(in the rows, 128 means zero)
Facts:
lukun	φ	ladam; brana	φ	stanor; brana	φ	kofla; brana	φ	pedrupal; brana	φ	satak
fitrer	φ	klunok; stafi	φ	pastum; stafi	φ	zustoga; stafi	φ	giflun; drustor	φ	lide
drustor	φ	tegri; keste	φ	lustel; bege	φ	meko; kevem	φ	furin; kevem	φ	dugra
kevem	φ	birem; nagrur	φ	vivedur; nagrur	φ	pastum; nagrur	φ	vugrutrir; stelur	φ	klutrar
geflom	φ	nosopum; tebrazuk	φ	stuflosko; tebrazuk	φ	deplapi; tebrazuk	φ	zustoga; ramubas	φ	giflun
nistim	φ	kofla; nistim	φ	klafu; nistim	φ	tastil; nistim	φ	dulozi; nistim	φ	nuful
liklo	φ	plestatuk; liklo	φ	trokos; nonu	φ	vabrama; bronogros	φ	flado; bronogros	φ	trokos
bronogros	φ	flukli; gresu	φ	nosopum; gresu	φ	bidel; tupluk	φ	runem; tupluk	φ	postifle
gastok	φ	vostol; gastok	φ	grefa; lodu	φ	kugor; lodu	φ	vivedur; lodu	φ	liflan
lodu	φ	skegan; nikis	φ	giflun; klogrol	φ	birem; klogrol	φ	zustoga; kiplus	φ	kuzu
kiplus	φ	siplak; rubrur	φ	tupe; rubrur	φ	tegri; skotukek	φ	furin; skotukek	φ	gitril
zestak	φ	skilek; zestak	φ	fluko; nevoda	φ	tupe; nevoda	φ	tuko; nevoda	φ	rogrus
nevoda	φ	deplapi; nevoda	φ	sedim; nevoda	φ	neflek; flatra	φ	stibotri; flatra	φ	neflek
druflik	φ	gosidrar; druflik	φ	tuko; druflik	φ	nelol; druflik	φ	sedim; vuga	φ	fufletar
vuga	φ	skegan; gufun	φ	kuzu; gufun	φ	drati; gufun	φ	rukle; gufun	φ	tegri
nasarir	φ	meko; nasarir	φ	postifle; nasarir	φ	gufon; pizo	φ	ladam; gropladrin	φ	keston
gropladrin	φ	furin; gropladrin	φ	retralum; gropladrin	φ	zirem; monim	φ	klafu; monim	φ	mimiror
monim	φ	flukli; pumus	φ	trostak; pumus	φ	lila; pumus	φ	fufletar; pumus	φ	meko
pumus	φ	zomas; legrol	φ	nelol; kifis	φ	fufletar; nibrin	φ	stunal; nibrin	φ	zirem
mukler	φ	bidel; zigri	φ	lila; zigri	φ	fluko; binem	φ	tastil; binem	φ	klunar
binem	φ	zalu; fuzer	φ	rosam; fuzer	φ	zefur; grubu	φ	kugor; grubu	φ	stumaske
grubu	φ	pedrupal; grubu	φ	klibo; gritim	φ	zirem; zabar	φ	kugor; zabar	φ	tastil
zisi	φ	plestatuk; ripus	φ	skilobe; ripus	φ	drati; livuton	φ	furin; livuton	φ	bubragrum
livuton	φ	gosidrar; livuton	φ	buva; rine	φ	tuko; rine	φ	ridin; rine	φ	retralum
nuvan	φ	ladam; nuvan	φ	flabek; nuvan	φ	bidel; nobruk	φ	stanor; nobruk	φ	tastil
nobruk	φ	nelol; nobruk	φ	skebenon; gradrudel	φ	plaske; lofam	φ	stanor; lofam	φ	gosidrar
lofam	φ	trokos; lofam	φ	skepo; trofak	φ	bubragrum; trofak	φ	flogran; trofak	φ	neflek
nubro	Ξ	zeruzam; giplim	Ξ	zustoga; dedul	Ξ	plupel; nufezol	Ξ	kevem; retralum	Ξ	padu
rogrus	Ξ	skepo; flado	Ξ	ripus; nuful	Ξ	nosopum; ladam	Ξ	bronogros; satak	Ξ	furin
trokos	Ξ	tupluk; birem	Ξ	postifle; drustor	Ξ	ridin; keste	Ξ	skotukek; bege	Ξ	flogran
bakleder	Ξ	medru; bidrus	Ξ	kifis; nagrur	Ξ	retralum; padu	Ξ	dedul; skovus	Ξ	lofam
stelur	Ξ	vugrutrir; geflom	Ξ	trofak; vota	Ξ	pedrupal; nofum	Ξ	fefem; nistim	Ξ	bidrus
giflun	Ξ	klutrar; liklo	Ξ	stibotri; grefa	Ξ	lide; bronogros	Ξ	rogrus; rukle	Ξ	plaske
gresu	Ξ	brotroge; klafu	Ξ	fuzer; sotril	Ξ	binem; buva	Ξ	liklo; pastum	Ξ	zonor
flabon	Ξ	gradrudel; kuzu	Ξ	drati; tupluk	Ξ	rukle; neflek	Ξ	nufezol; skilobe	Ξ	zirem
gastok	Ξ	birem; lodu	Ξ	dulozi; klunok	Ξ	nuvan; klina	Ξ	zestak; nikis	Ξ	vostol
tupe	Ξ	rufon; tradol	Ξ	gufun; mimiror	Ξ	gronek; fluko	Ξ	bege; gitril	Ξ	neflek
postifle	Ξ	gropladrin; skotukek	Ξ	bostefle; stanor	Ξ	stumaske; keston	Ξ	pizo; ridin	Ξ	klunok
zestak	Ξ	satak; nevoda	Ξ	legrol; drati	Ξ	stelur; klutrar	Ξ	skegan; nosopum	Ξ	lustel
sedim	Ξ	vuga; flatra	Ξ	brogren; druflik	Ξ	sedim; vuga	Ξ	kuzu; gufun	Ξ	vizan
dugra	Ξ	kugor; rufon	Ξ	fitrer; vabrama	Ξ	skovus; nasarir	Ξ	ladam; skegan	Ξ	fufletar
pizo	Ξ	mimiror; gropladrin	Ξ	nelol; bostefle	Ξ	dipem; furin	Ξ	nobruk; skilek	Ξ	plisal
stunal	Ξ	ramubas; legrol	Ξ	grefa; kifis	Ξ	vaflin; brogren	Ξ	klafu; nibrin	Ξ	nonu
trostak	Ξ	lukun; fefem	Ξ	trafe; binem	Ξ	klobragi; fuzer	Ξ	nibrin; flukli	Ξ	bustim
nelol	Ξ	stuflosko; rosam	Ξ	geflom; zirem	Ξ	midrasku; lila	Ξ	bakleder; zabar	Ξ	nevoda
zisi	Ξ	flabon; ripus	Ξ	pastum; klobragi	Ξ	flukli; stibotri	Ξ	lodu; flogubin	Ξ	kofla
grizer	Ξ	rosam; zefur	Ξ	buva; zustoga	Ξ	grizer; skepo	Ξ	brana; gosidrar	Ξ	sotril
bidel	Ξ	rubrur; somi	Ξ	dugra; rine	Ξ	varas; flogran	Ξ	zabar; nuvan	Ξ	zalu
fufletar	Ξ	gufon; skiluti	Ξ	flogubin; klunar	Ξ	fugro; bustim	Ξ	tuko; dulozi	Ξ	flado
gradrudel	Ξ	skilobe; plupel	Ξ	drogru; lustel	Ξ	nasarir; lofam	Ξ	zisi; siplak	Ξ	fluko
meko	Ξ	nistim; drogru	Ξ	stunal; trodak	Ξ	keston; klibo	Ξ	klunar; dipem	Ξ	giflun
fugro	Ξ	somi; tegri	Ξ	flabek; zeruzam	Ξ	stafi

Known rows:
bronogros: 101 173 121  89 138 157 141  85 164 175  90 171  77 161 183 126 110 147 158 160  88 136 107 102 171  88 178  83 105  85  94 161  68 135 179 102  82 125 145 164  82 169
liflan:  80 150 167 135 175 161 142 110 108 149 196 101 177 144 155 107 157  84 155  96 157  87 125 125  80  78 176 102 103 179 136 164 170  87  74 140  89  95 110 128  87  58
nibrin: 164 158 104 169 103  85 122 105 116 119  91 177  74 145 111 171  83 186 158 177 117 106 111 134 159 148  80  83 201  76 106 151  66 178 176 101 175 101 100 130 170 155
stibotri: 170  81  96 114 143 146  90 134  97  65 178 156  97 138 138  94 129  87 171 192 134 113 164 101 104 180 114 167 148 155  86 146 159 100  96 117 184 191 161 178 187 164
pizo: 163  64  89 184 109  67 187 125 156 145  90  86  73  87 121  83 188  99 110 154 190  81  81 106 162 148 131 148 129  87 182  76  84 157 186 159 110  87 193 140 138 171
ridin: 159 101 156  97 115 132  97 150 117  89 104 141 150 150  83 148 118 104 176 197  90 122 169 116  98 173 120 162 198 159  87  83  89 117  84 103 189 190 149 102 184 159
bostefle: 143 126 107 107  81 153 118 179  87 176 153 117 108 102  88 156 174 113  76 114 135  90 131 110 166 120 128 132 105 123 168 138 123 160 166 161 177 100  93  96 117 168
tupluk: 150 142  99 183 123 118 132 131 134 164  96 130  82 124 173 114  97 184 126 106 194 164  82 112 164  78  82  79 110  78 110 136 119 172 126 168 157 127 112 179 139 166
flado: 168 166 101 104 178 145  95 101 106  91 162 164 132 121 146 108 112  75 172 156  86 160 153 157 177 177  82 171 113 159  99 164 170  79 162 176 109 160 125 176  88 154
fugro: 150 127 112 130 117 112 125 139 152 140 122  97 115 133 109 118 115 161 144 105 115 105  98 130 144 132  96 120 111 144 134 149 117 134 160 140 118 107 116 122 131 154
gradrudel:  88  57 177 187  93  94 116 123  67  88  92  89 165 132 154 156  84 189  87 114  98 126  89 171 173  83 154 119 109 162 188 166  65 166 181 162 103 119 174 178 151 157
tupe: 158  68 123  81 103 152  81 179 150  72 129 137 174 155  96 142 149 101 108 170 101 147 184  98  79 180 172 174 104 176  95  60 130 115  73 105 178 203 162 118 187 167
trokos: 149 161 184  84 168 152  94 133 144 156  94 128 180 135  82 131 157  80 171 189  91 172 174 179 172 117 113 185 120 177  96 169 158  71  79 109  96 188 140 102  93 123
vota: 124 134 116 130 114 122 137 129 137 131 126 104 113 128 125 119 122 146 115 101 109 110 101 121 142 134 108 122 111 123 129 147 130 131 163 130 115 108 113 119 119 147
satak: 160 159 174  88 177 150 109 136 156 168 127 114 180 155 112 108 154  85 171 131  95 114 169 143 174  82 171 159 104 174 136 166 167  75  73 136  82 140 166 155  88  68
kevem: 143 161 104 171 107 105 133  88  82  91 104 194  73 155 143 183  84 172 127 175 147  88 152 121 113 147 143  77 198  75 105 123  62 183 178 103 178  93 100 113 162  71
lustel:  71 167 165  91  93 147 151  98 152 160 154  90 109 128 151  97 168 107 148 108  87 110  87 110  73 154 150 171 101 176  90 160 136  89 163 105  94 128 101  93 134 168
varas:  94 145 102 138 130 131 147 114 139 126 116 136 109 115 134 135 138 103  78 107 122 139 117 139 102 112 113 119 118  92 139 135 151 136 160 111 100 100  97 104 102 106
legrol: 176 160 138  79  89 118 132 157 137 164  87 150 115 160 177 115 121 124 156 202 130 177 189 106 179 104 147 100 155 113 123  75  89 160  80 104 184 159 184 193  80  67
kifis: 116 142 115 184 155 147 134 130 124 165 149 108 107 130 177  97  97 181 157  98 195 147  83 105 132  77 108  85 104  88 105 133 163 157  77 183 151 120 113 185 125 154
fufletar:  75 114 176 172 126 157 117 165  73 176 198  94 176  65  93 103 181  87 148 101 180 144  86 113  74  77 104 127 102 176  90 109 171  82  70 200 178 172  93 107 141 163

Rows:
No name comes twice in this set of rows, the named rows included.
 79  91 168 138 130 149 122 118  62  71 200  89 161 144 146 109 108  99 175  96 119  85 139 112  75 181 172 146 127 186 107 160 170 100  78 151 156  88  94 132 136  66 => pastum
 94  99 151 135 106 120 126 137 112 116 145  92 166  97  99 117 127 121 123 107  93 129 105 164 127 136  94 169 100 171 131 158 144 103 152 146 115 111 115 104 133 154 => vabrama
111 119 150  90 135 144 102 123 107  82 102 181 160 126  86 155 152  79 152 201  93 162 180 133  76 169 135 174 205 125  91  69 139 100  75 100 178 196 143  88 181 130 => bubragrum
173 132  95 120 133 124 113 112 140  95  94 192  72 161 155 163  97 143  91 194 186 127 176 102 138 143 166  81 207  76  98  71  64 180 139  99 177 168 166 157 176 135 => trofak
100  74 162 169  99 109 117 135  88 103 107  91 163 126 122 133  96 161 115 111 103 126  98 156 160  95 129 144 107 163 153 166  97 139 173 150 108 119 144 147 142 164 => skovus
100  76 136  86 115 147  96 147 115  69 176 159 164 151  98 151 156  82 120 167 111  98 185 100  68 179 173 176 174 175  95  67 153 128  73  95 174 184 145  97 185  86 => deplapi
 84 124 184 154  88 136 144 155  97 156 159  85 158  76 123  93 144 121 155 122 122 189  95 135  84  75  72 155 106 172  98  69 169  86  75 197 183 178 111 138 101 165 => fluko
129 166 109 167 110 101 132  89  95 101  96 189  71 122 118 175  86 154 119 174 105 133 134 154 112 139  88  84 206  75  99 133  76 176 178  97 167 104  94  93 159 114 => gritim
 82  59  97 186 130 101 183 112 150 116  93  89  84  53  92  85 185  79  83 152 154  81  92 119  81 155 124 182 131 108 168  63 162 101 163 134  90  87 188  87 125 149 => flabek
 98 163 151  93 161 141 120 112 138 145  99 155 170 100  87 143 167  81 115 144  89 182 163 193 132 108  99 179 128 133 107 167 162  74 100 105  88 152 112  94  92  97 => plestatuk
173  94 174  82  79  93 127 176  95 100  95  95 124 157 114 106 147 109 155 199  91 185 182 106 113 175  80 178 190 168  87  60 108 143  76 102 191 189 186 149  91 115 => flogran
183 167  97  95 181 142  98 136 162 173  94 162 121 160 158 116  94 154 176 100 193  91 151 117 179  73 173  77 114 110 187 165  76 146 141 138  83 108 178 191  86  63 => binem
177  90  96 103 113 117 107 148 147  93  95 176  87 165 146 134  99 174 133 191 190  97 164  99 156 161 171  85 175  83 103  70  64 177 129 101 185 169 180 177 180 165 => flatra
171  95  90  83 100 131  93 158 161  80  93 190  99 156 179 183 107 180  68 106 184 168 180  99 124 179 174  82 105  76 121  63  74 181 147 101 145 181 152 168 155 160 => rubrur
178 148  93  92 161 133  94 140 157 129  89 194  84 160 156 154  93 159 167 199 188 103 183  97 173 128 176  77 192  77 100 102  65 178 117  98 172 184 187 192 150 142 => druflik

The same nodes again, as new rows of numbers:
Known rows:
zabar: 126 126 132 135 132 137 121 130 121 121 131 127 130 132 103 128 137 141 125 119 127 132 118 138 134 125 137 129 130 139 127 128 134 127 122 139
stunal: 126 127 129 127 130 127 129 128 128 130 125 127 124 129 142 128 128 125 126 123 129 128 134 126 125 130 127 130 130 125 126 127 128 127 128 127
neflek: 130 129 130 129 125 126 130 127 129 128 128 128 127 129 133 129 127 121 122 131 128 129 134 123 128 131 126 129 128 126 128 127 130 129 129 128
brogren: 128 129 129 127 128 127 129 128 129 129 128 127 126 128 139 130 128 124 125 127 130 128 130 124 128 131 127 130 129 126 126 128 128 129 128 127
klunar: 128 128 129 127 130 129 128 127 130 128 128 128 127 129 140 131 128 124 125 125 132 128 131 124 129 131 128 130 129 126 126 129 128 130 128 127
bronogros: 131 127 127 133 125 129 124 132 124 124 132 129 131 132 105 123 131 129 130 133 117 132 132 135 129 122 132 123 124 131 132 129 125 127 127 130
tupluk: 130 127 128 130 128 130 126 130 126 127 129 127 132 126 105 123 129 135 135 132 122 127 120 138 128 122 130 124 127 133 131 128 124 125 127 131
meko: 137 129 132 124 130 128 128 132 132 131 128 121 125 122 130 130 128 121 128 131 130 126 114 130 126 133 128 128 135 126 123 129 122 129 128 128
tastil: 124 126 128 127 135 137 126 126 130 127 131 128 129 131 142 133 131 128 123 120 137 127 139 122 133 130 130 130 128 126 126 131 130 131 127 128
trofak: 126 124 128 133 126 129 127 126 123 126 129 130 131 129 105 124 128 134 133 132 121 129 133 136 126 120 130 124 122 132 134 126 129 123 128 130
stelur: 128 127 127 131 128 129 126 129 125 126 129 129 132 128 107 123 129 135 134 131 122 128 124 137 129 122 130 124 125 132 132 128 125 126 127 130
flogran: 132 130 135 133 124 124 125 130 124 120 127 125 121 130 132 133 130 127 116 120 127 137 129 133 127 134 132 136 135 132 123 126 135 130 129 133
nobruk: 122 123 126 133 132 139 124 125 124 124 133 131 135 131 110 126 132 137 131 126 128 128 142 133 133 120 133 125 122 132 134 130 130 126 127 132
nevoda: 129 127 135 138 121 126 125 127 121 126 128 128 130 132  89 124 134 132 121 132 119 133 110 131 130 126 130 126 126 139 130 123 137 124 120 138
pumus: 136 124 130 127 130 133 126 132 127 129 130 122 129 121  99 125 130 134 141 134 123 126 112 143 124 122 132 122 130 133 129 129 121 124 128 130
stanor: 128 131 129 127 130 131 128 129 131 127 129 128 130 130 138 129 130 123 119 127 132 126 132 122 134 132 128 130 129 126 125 130 128 131 127 128
zisi: 130 128 128 130 128 130 127 129 130 132 133 132 133 129 121 120 129 127 138 140 117 126 128 134 133 120 128 118 124 128 135 129 124 126 127 126
kuzu: 131 128 130 128 125 125 129 127 130 128 128 128 126 128 132 130 127 121 124 130 128 130 131 124 127 131 126 129 128 126 128 127 129 129 129 127
klafu: 128 128 129 127 129 129 128 127 129 129 128 128 127 129 138 131 128 124 125 126 132 128 132 124 129 131 128 130 129 126 127 129 129 130 128 128
nikis: 123 135 124 125 131 124 126 130 121 120 132 129 134 126 114 120 127 141 139 128 118 129 106 123 132 122 135 120 133 136 129 124 125 133 125 125
birem: 126 129 129 126 129 125 129 128 128 128 126 127 126 128 141 127 127 125 125 126 128 128 130 124 126 130 127 129 131 126 126 127 129 128 128 126

Rows:
No name comes twice in this set of rows, the named rows included.
125 123 129 128 132 135 127 124 128 129 129 128 125 129 139 134 129 129 130 120 136 128 141 123 126 129 130 130 127 126 128 129 132 129 128 127 => kugor
122 129 129 127 130 124 131 129 126 129 122 127 125 131 147 123 127 125 122 124 126 125 139 129 124 129 126 130 129 125 124 126 130 123 129 127 => furin
130 134 124 125 126 120 128 131 135 131 126 135 124 133 136 134 130 129 136 118 138 132 103 136 130 130 120 131 124 126 128 131 123 133 128 130 => bidel
127 131 127 130 128 127 127 133 126 125 128 128 135 129 109 119 130 131 128 134 120 126 121 138 133 123 129 125 127 132 129 128 124 125 127 131 => rine
127 124 135 133 125 126 128 123 125 136 125 126 120 132 121 132 133 125 121 123 132 129 104 114 125 135 127 130 130 133 124 122 141 127 116 135 => grefa
124 129 126 129 129 127 127 129 123 124 128 129 133 128 111 120 128 137 135 130 119 128 121 133 128 121 132 123 128 133 131 126 126 126 127 129 => klogrol
136 135 136 131 124 122 124 136 126 114 128 124 123 129 135 132 129 126 112 120 124 138 129 140 131 135 134 138 139 131 121 129 130 133 133 133 => siplak
131 131 130 128 126 127 129 129 132 127 129 127 130 129 132 128 128 119 118 132 129 128 129 123 133 133 126 129 129 126 126 129 127 130 128 128 => trokos
128 129 126 128 127 125 126 129 129 124 128 134 130 132 103 125 131 136 143 124 129 131 111 144 129 120 127 123 120 132 134 128 124 128 129 134 => geflom
126 127 126 130 132 134 125 129 126 125 131 128 133 128 109 124 131 137 134 128 126 127 124 136 132 122 132 125 126 132 131 130 126 127 127 131 => grubu

The same nodes again, as new rows of numbers:
Known rows:
grefa:  96 120 105 151 143 133 111 118  94 112 141 122 101 121 133
lide: 101 118 104 152 138 134 113 117  88 119 140 129 108 114 132
drustor:  98 120 107 156 112 138 119  89  73 114 133 105 125 150 115
ridin: 100 123 105 154 145 134 109 128  91 113 139 119 107 131 132
zonor: 102 117 107 151 144 136 108 120 100 127 145 123 109 115 136
keste:  95 122 111 154 125 137 105  91  95 117 143  97 106 149 117
pumus: 105 122 121 147 123 143 129  53  92 120 133 106  91 159 132
zestak: 103 122 114 153 120 140 112  80 108 126 144 108 113 149 128
skilek:  93 127 104 157 147 136 129 132  92  94 136 111 104 118 138
klina:  96 123 107 152 143 132 106 135  99  96 138 110 112 129 139
liflan:  99 120 107 153 146 136 112 128  97 108 141 117 103 124 132
dugra:  97 120 108 151 142 141 101 135 105 112 136 124 107 133 140
ramubas:  99  98 105 142 128 147 106  57 121  57 149 116 136 136 106
vabrama:  97 123 106 153 143 133 111 128  97  98 135 112 114 136 140
skovus: 102 119 106 153 144 134 111 129 100 111 139 119 110 129 137
skegan:  99 121 111 151 146 136 113 117  89 114 140 109  93 130 129
kifis: 106 122 120 151 127 144 129  65  96 125 135 101 100 156 131
fefem:  99 120 108 153 142 142 103 145  89 110 140 113 110 123 132
furin:  98 140 106 154 145 139  85 124 121 126 146 121 102 138 157
gropladrin:  99 145 111 158 135 154  87  87 138 145 146 121  88 164 150
zeruzam:  96 125 104 153 141 136 113 129  96  96 139 124  92 116 125

Rows:
No name comes twice in this set of rows, the named rows included.
103 116 116 157 124 144 119  97 141 155 166 127 103 143  94 => nobruk
 93 126 104 156 141 137 103 144  87 110 142 116 105 141 123 => gosidrar
102 121 115 151 121 142 117  76  99 127 140 109 102 149 124 => zigri
106 124 120 146 121 138 120  53 107 117 141 106  91 160 127 => vuga
 96 116 116 155 132 139 122  78 142 143 157 114  83 144  99 => zabar
 93 120 107 154 143 136 113 139 107 112 145 117 104 133 124 => stanor
 95 118 111 159 122 141 118  91 117 145 154 121 102 145 101 => legrol
101 121 110 156 114 145 115  94  91 125 147 118 110 145 101 => bronogros
 95 123 111 157 125 144 118  95 106 110 136 109 107 149 123 => gastok
 96 119 107 158 112 143 114  84  91 130 145 124 118 142 115 => nevoda
104 117 113 155 124 145 114  91 113 145 156 123  98 142  99 => brana
101 124 112 154 119 144 116  84 106 113 139 115 103 140 122 => tupluk
100 119 116 158 131 144 119  99 124 142 155 106 104 149 105 => nistim
106 118 107 152 144 136 111 121 103 123 142 127 114 124 138 => midrasku

